Here is a tiny trained network, its code and every weight. The questions are about switching its units off for an input and a class, where a switched-off unit gives its printed mean instead of its output.

import numpy as np


def w(rows, s, z=0):
    codes = np.array(rows[::2]) - 128.0
    scale = np.full(codes.shape[1], s)
    scale[-1] = z or s
    return codes * scale


def norm(h):
    return h / np.sqrt((h * h).mean(-1, keepdims=True) + 1e-5)


def f(y):
    return np.maximum(y, 0)


def log_softmax(a):
    a = a - a.max(-1, keepdims=True)
    return a - np.log(np.exp(a).sum(-1, keepdims=True))


def net(x, mask):
    res = np.array(x, float).reshape(1, 2) / 4 @ E
    u = 0
    for l in range(2):
        y = f(norm(res) @ A[l][:, :-1].T + A[l][:, -1])
        res = res + np.where(mask[u : u + 6], y, B[l][:, -1]) @ B[l][:, :-1]
        u += 6
    return log_softmax(norm(res)[-1] @ U[:, :-1].T + U[:, -1])


A, B = {}, {}
E = w([
[235,77,116,125,117],'x0',
[174,253,142,187,117],'x1',
],0.0078)
A[0] = w([
[199,97,113,117,5,94],'L0N1',
[120,104,112,81,141,6],'L0N2',
[127,83,159,76,136,124],'L0N3',
[80,144,108,103,91,33],'L0N4',
[166,170,93,205,199,93],'L0N5',
[114,78,151,105,202,85],'L0N6',
],0.012,0.0026)
B[0] = w([
[108,126,95,127,172,253],'L0N1',
[177,117,193,132,89,176],'L0N2',
[146,177,167,159,111,226],'L0N3',
[120,165,89,255,195,173],'L0N4',
[130,134,153,78,57,234],'L0N5',
[188,135,106,129,72,220],'L0N6',
],0.012,0.0056)
A[1] = w([
[145,3,116,159,47,221],'L1N1',
[100,113,112,90,33,232],'L1N2',
[59,166,143,172,197,252],'L1N3',
[125,98,92,118,109,15],'L1N4',
[142,36,160,138,69,222],'L1N5',
[214,82,24,95,159,43],'L1N6',
],0.013,0.0033)
B[1] = w([
[157,179,162,112,97,254],'L1N1',
[124,179,150,99,89,230],'L1N2',
[163,11,101,113,175,236],'L1N3',
[86,180,138,141,79,133],'L1N4',
[138,190,78,110,79,230],'L1N5',
[12,35,130,185,251,243],'L1N6',
],0.011,0.0074)
U = w([
[158,199,176,96,82,252],'0',
[72,87,118,188,255,4],'1',
],0.013,0.0029)

Each question gives the input, the list of numbers given to net, and the class t.
The units are the neurons (one row each of A and B). Each row of codes is followed by its name. A weight is (code - 128) times the scale printed after its matrix; where a second scale follows, it is the last column's (A, B and U).
mask holds one flag per neuron, layer by layer. A switched-off neuron (its flag False) gives its mean, the last column of its row in B, instead of its output. The means were averaged over made-up inputs and are rounded, as every weight is.
A unit's drop is (log p(t) with every unit on - log p(t) with that unit switched off) / (log p(t) with every unit on - log p(t) with every unit switched off).
The circuit of an input: a set's keep is (log p(t) with only the set's units on - log p(t) with every unit switched off) / (log p(t) with every unit on - log p(t) with every unit switched off). Starting from all 12 units, units are removed one at a time, each time the one whose removal leaves the highest keep (on an exact tie, the one counted first), for as long as the keep stays at least 0.8.
units of the circuit, in order: the units of the circuit, biggest drop first
top k neurons: the k neurons with the biggest drops, biggest first
k most important neurons of layer l: the k neurons of layer l with the biggest drops, biggest first
drop of u: that unit's drop, to one decimal
input [3,1], class 1: units of the circuit, in order : [L0N1]
input [-6,-6], class 0: 3 most important neurons of layer 0 : [L0N6; L0N1; L0N2]
input [-7,-7], class 0: top 2 neurons : [L1N6; L0N6]
input [-4,3], class 1: 2 most important neurons of layer 1 : [L1N3; L1N1]
input [-2,1], class 1: top 2 neurons : [L0N4; L0N6]
input [7,-7], class 0: 3 most important neurons of layer 0 : [L0N4; L0N2; L0N3]
input [-3,2], class 1: 3 most important neurons of layer 0 : [L0N6; L0N4; L0N2]
input [-7,5], class 1: top 2 neurons : [L1N3; L0N6]
input [5,-2], class 1: top 2 neurons : [L1N6; L0N1]
input [-3,-3], class 0: 2 most important neurons of layer 0 : [L0N6; L0N1]
input [8,-2], class 1: drop of L1N6 : 0.5
